A =
[[ 38.1 -23.5 -23.3  24.2  29.4]
 [ 19.7  13.5 -10.8   3.4  59.8]
 [ 10.1 -20.1 -12.0   8.2  26.5]
 [ 11.2 -40.8  -1.9   4.3  36.7]
 [ 14.6  -3.7  -6.5  -0.9  29.1]
 [ 49.6   8.0   5.7  -7.0  63.9]
 [ 27.3  23.7   7.3 -19.3  30.7]
 [ 10.6 -12.6   0.8  -6.7  21.9]
 [  7.4  21.7 -22.5   7.2  30.0]
 [ 31.6 -41.4 -19.2  24.8  31.5]
 [ 16.7   6.4 -10.8  -2.4  -1.4]]
Rows and columns are counted from 1.
(1, 1) => 38.1
(9, 3) => -22.5
(1, 2) => -23.5
(3, 2) => -20.1
(5, 1) => 14.6
(7, 4) => -19.3
(5, 3) => -6.5
(9, 4) => 7.2
(7, 3) => 7.3
(4, 1) => 11.2
(6, 5) => 63.9
(2, 1) => 19.7
(10, 5) => 31.5
(6, 1) => 49.6
(3, 5) => 26.5
(1, 3) => -23.3
(11, 5) => -1.4
(3, 4) => 8.2
(4, 4) => 4.3
(4, 5) => 36.7
(10, 1) => 31.6
(8, 4) => -6.7
(5, 4) => -0.9
(3, 1) => 10.1
(11, 3) => -10.8
(11, 4) => -2.4
(2, 2) => 13.5
(4, 3) => -1.9
(10, 2) => -41.4
(7, 2) => 23.7
(1, 5) => 29.4

m =
 17.0   -9.5  -14.5  -15.8    7.0   -6.8   24.0    5.6   17.9  -13.2   24.7  -15.5  -11.4
 -6.5   28.9   31.5   33.3  -14.3   36.4  -23.3   -7.3  -14.6   28.5  -23.8   32.9   45.4
 73.8  -34.2  -25.7  -21.0  -48.7   24.2   60.5  -52.5   65.4  -12.6   57.9  -23.6   22.6
 50.8  -25.1  -22.5  -18.4  -25.2   11.7   47.0  -29.2   46.9  -12.7   45.5  -20.6    8.9
 31.5   -6.8   -3.2    0.7  -22.7   22.2   22.8  -24.0   25.4    2.4   20.9   -0.8   23.6
 -8.1   33.5   36.7   39.0  -17.4   42.3  -28.5   -8.7  -16.6   33.9  -28.5   38.2   52.8
-15.6   35.3   36.7   39.4   -9.6   37.1  -31.4   -2.2  -23.1   32.8  -32.1   38.6   47.4
 24.6    2.4    6.5   11.0  -25.0   29.7   11.7  -23.9   17.4   11.1   10.0    9.2   34.1
 42.3  -16.7  -14.3  -12.3  -23.2   14.1   36.0  -24.3   37.9   -7.5   35.3  -13.6   12.6
 -7.2   18.5   16.5   16.5    2.7   16.0  -11.8    6.3  -10.6   13.3  -11.6   16.8   19.4
 34.4  -13.8  -12.7  -11.2  -15.0   10.8   30.8  -16.6   31.2   -7.2   30.6  -11.9    8.4
-47.8   20.5    3.5   -1.5   64.6  -32.1  -20.9   63.4  -38.7   -7.3  -18.1    1.4  -38.3
 10.6    9.3   10.8   12.8  -12.3   23.4    1.2  -10.1    5.0   11.7    0.6   12.2   26.9
Indices start at 1.
(1, 1): 17.0
(11, 5): -15.0
(3, 12): -23.6
(5, 1): 31.5
(2, 13): 45.4
(11, 10): -7.2
(8, 5): -25.0
(3, 8): -52.5
(3, 3): -25.7
(1, 2): -9.5
(6, 2): 33.5
(2, 10): 28.5
(10, 2): 18.5
(10, 6): 16.0
(8, 2): 2.4
(7, 2): 35.3
(11, 11): 30.6
(6, 10): 33.9
(2, 2): 28.9
(8, 6): 29.7
(11, 13): 8.4
(3, 13): 22.6
(3, 7): 60.5
(9, 2): -16.7
(9, 8): -24.3
(6, 12): 38.2
(9, 6): 14.1
(11, 7): 30.8
(4, 12): -20.6
(10, 9): -10.6
(6, 5): -17.4
(10, 8): 6.3
(8, 11): 10.0
(12, 3): 3.5

a =
[[75 78 76 77 84 81]
 [74 74 68 82 67 42]
 [70 60 62 57 91 89]
 [43 59 82 47 44 61]
 [59 68 63 79 79 95]
 [47 50 85 79 23 65]
 [81 55 91 68 69 69]
 [45 64 63 67 68 50]
 [50 50 50 62 84 90]
 [62 68 74 82 55 55]
 [77 47 56 73 65 96]
 [44 69 67 67 61 55]
 [67 59 81 66 37 67]
 [46 61 62 60 50 58]]
Rows and columns are counted from 1.
row 1 col 1	75
row 14 col 6	58
row 12 col 4	67
row 13 col 1	67
row 2 col 3	68
row 4 col 2	59
row 14 col 5	50
row 5 col 2	68
row 8 col 4	67
row 9 col 4	62
row 12 col 1	44
row 13 col 4	66
row 4 col 6	61
row 14 col 3	62
row 7 col 4	68
row 12 col 5	61
row 3 col 1	70
row 11 col 1	77
row 5 col 1	59
row 3 col 3	62
row 7 col 6	69
row 7 col 1	81
row 8 col 5	68
row 10 col 3	74
row 2 col 2	74
row 9 col 1	50
row 14 col 1	46
row 10 col 2	68
row 7 col 2	55
row 5 col 4	79
row 9 col 6	90
row 8 col 1	45

arr = [[0.056, -0.041, 0.181, -0.168, 0.149, 0.186, 0.165, 0.128, -0.159, 0.193, 0.140, 0.103, 0.102, 0.236], [-0.144, -0.005, 0.166, -0.058, 0.115, 0.114, 0.146, -0.036, -0.059, 0.094, 0.122, 0.153, 0.286, 0.110], [-0.117, 0.251, -0.005, -0.166, 0.023, -0.036, -0.002, 0.072, 0.228, 0.013, 0.052, -0.040, -0.219, 0.048], [-0.144, 0.223, -0.051, 0.192, 0.036, 0.015, 0.039, 0.280, -0.190, -0.039, 0.033, 0.006, -0.017, 0.000], [0.028, -0.199, -0.087, -0.215, -0.052, -0.063, 0.020, 0.159, 0.156, -0.025, -0.002, 0.034, -0.135, -0.079], [-0.115, 0.207, -0.082, -0.282, -0.059, -0.097, -0.057, -0.132, 0.171, -0.110, -0.098, -0.102, 0.124, -0.154]]
Rows and columns are counted from 1.
(1, 1) -> 0.056
(6, 1) -> -0.115
(4, 13) -> -0.017
(2, 12) -> 0.153
(3, 3) -> -0.005
(1, 7) -> 0.165
(1, 9) -> -0.159
(2, 1) -> -0.144
(3, 9) -> 0.228
(2, 6) -> 0.114
(4, 2) -> 0.223
(3, 8) -> 0.072
(3, 1) -> -0.117
(6, 3) -> -0.082
(1, 10) -> 0.193
(5, 2) -> -0.199
(6, 4) -> -0.282
(4, 4) -> 0.192
(4, 3) -> -0.051
(4, 7) -> 0.039
(3, 10) -> 0.013
(4, 10) -> -0.039
(5, 12) -> 0.034
(5, 5) -> -0.052
(6, 10) -> -0.110
(2, 9) -> -0.059
(2, 7) -> 0.146
(5, 6) -> -0.063

W =
0.184,-1.326,1.219,1.491,0.147,-0.819,0.620,-0.085,0.404,-1.953,0.638,-1.955,-1.633
2.381,-0.559,0.721,0.390,-1.141,-0.720,-0.030,-0.747,0.435,-1.124,0.809,0.574,-0.031
2.284,-0.931,0.850,0.548,-1.038,-0.847,0.027,-0.834,0.388,-1.476,1.000,0.008,-0.343
1.045,0.553,0.234,0.013,-0.981,-0.504,0.138,-0.246,0.300,0.539,0.124,1.427,0.984
2.325,-0.866,0.828,0.513,-1.066,-0.826,0.023,-0.831,0.398,-1.431,0.967,0.107,-0.293
Indices start at 1.
(1, 1) -> 0.184
(5, 1) -> 2.325
(2, 5) -> -1.141
(5, 12) -> 0.107
(1, 2) -> -1.326
(4, 6) -> -0.504
(3, 1) -> 2.284
(5, 6) -> -0.826
(2, 8) -> -0.747
(2, 9) -> 0.435
(1, 8) -> -0.085
(1, 7) -> 0.620
(5, 8) -> -0.831
(4, 9) -> 0.300
(1, 12) -> -1.955
(4, 8) -> -0.246
(5, 11) -> 0.967
(5, 5) -> -1.066
(3, 2) -> -0.931
(1, 13) -> -1.633
(4, 1) -> 1.045
(5, 13) -> -0.293
(3, 13) -> -0.343
(3, 7) -> 0.027
(4, 12) -> 1.427
(1, 3) -> 1.219
(4, 13) -> 0.984
(2, 13) -> -0.031
(3, 9) -> 0.388
(3, 6) -> -0.847

x =
-26.5,1.6,-24.0,55.5,0.5,-52.0,17.8,-59.1,-78.6,27.0,-52.0,53.5,38.5
-16.6,-8.0,-5.2,25.3,-0.1,-74.4,3.2,-45.1,-67.9,8.0,-34.3,74.9,69.2
-17.3,-7.8,-5.8,27.5,-0.3,-74.3,4.2,-45.7,-69.8,10.3,-35.6,74.0,68.3
23.0,-21.2,-31.8,-7.7,-82.3,-2.5,-53.9,47.9,19.6,15.4,39.7,-76.8,51.1
Indices start at 1.
(1, 1) => -26.5
(1, 4) => 55.5
(4, 7) => -53.9
(3, 7) => 4.2
(2, 12) => 74.9
(3, 6) => -74.3
(4, 10) => 15.4
(2, 13) => 69.2
(2, 5) => -0.1
(1, 8) => -59.1
(4, 11) => 39.7
(4, 6) => -2.5
(2, 9) => -67.9
(4, 8) => 47.9
(3, 1) => -17.3
(3, 4) => 27.5
(3, 13) => 68.3
(3, 8) => -45.7
(2, 4) => 25.3
(4, 9) => 19.6
(2, 8) => -45.1
(3, 5) => -0.3
(1, 10) => 27.0
(1, 7) => 17.8
(4, 3) => -31.8
(2, 11) => -34.3
(1, 6) => -52.0
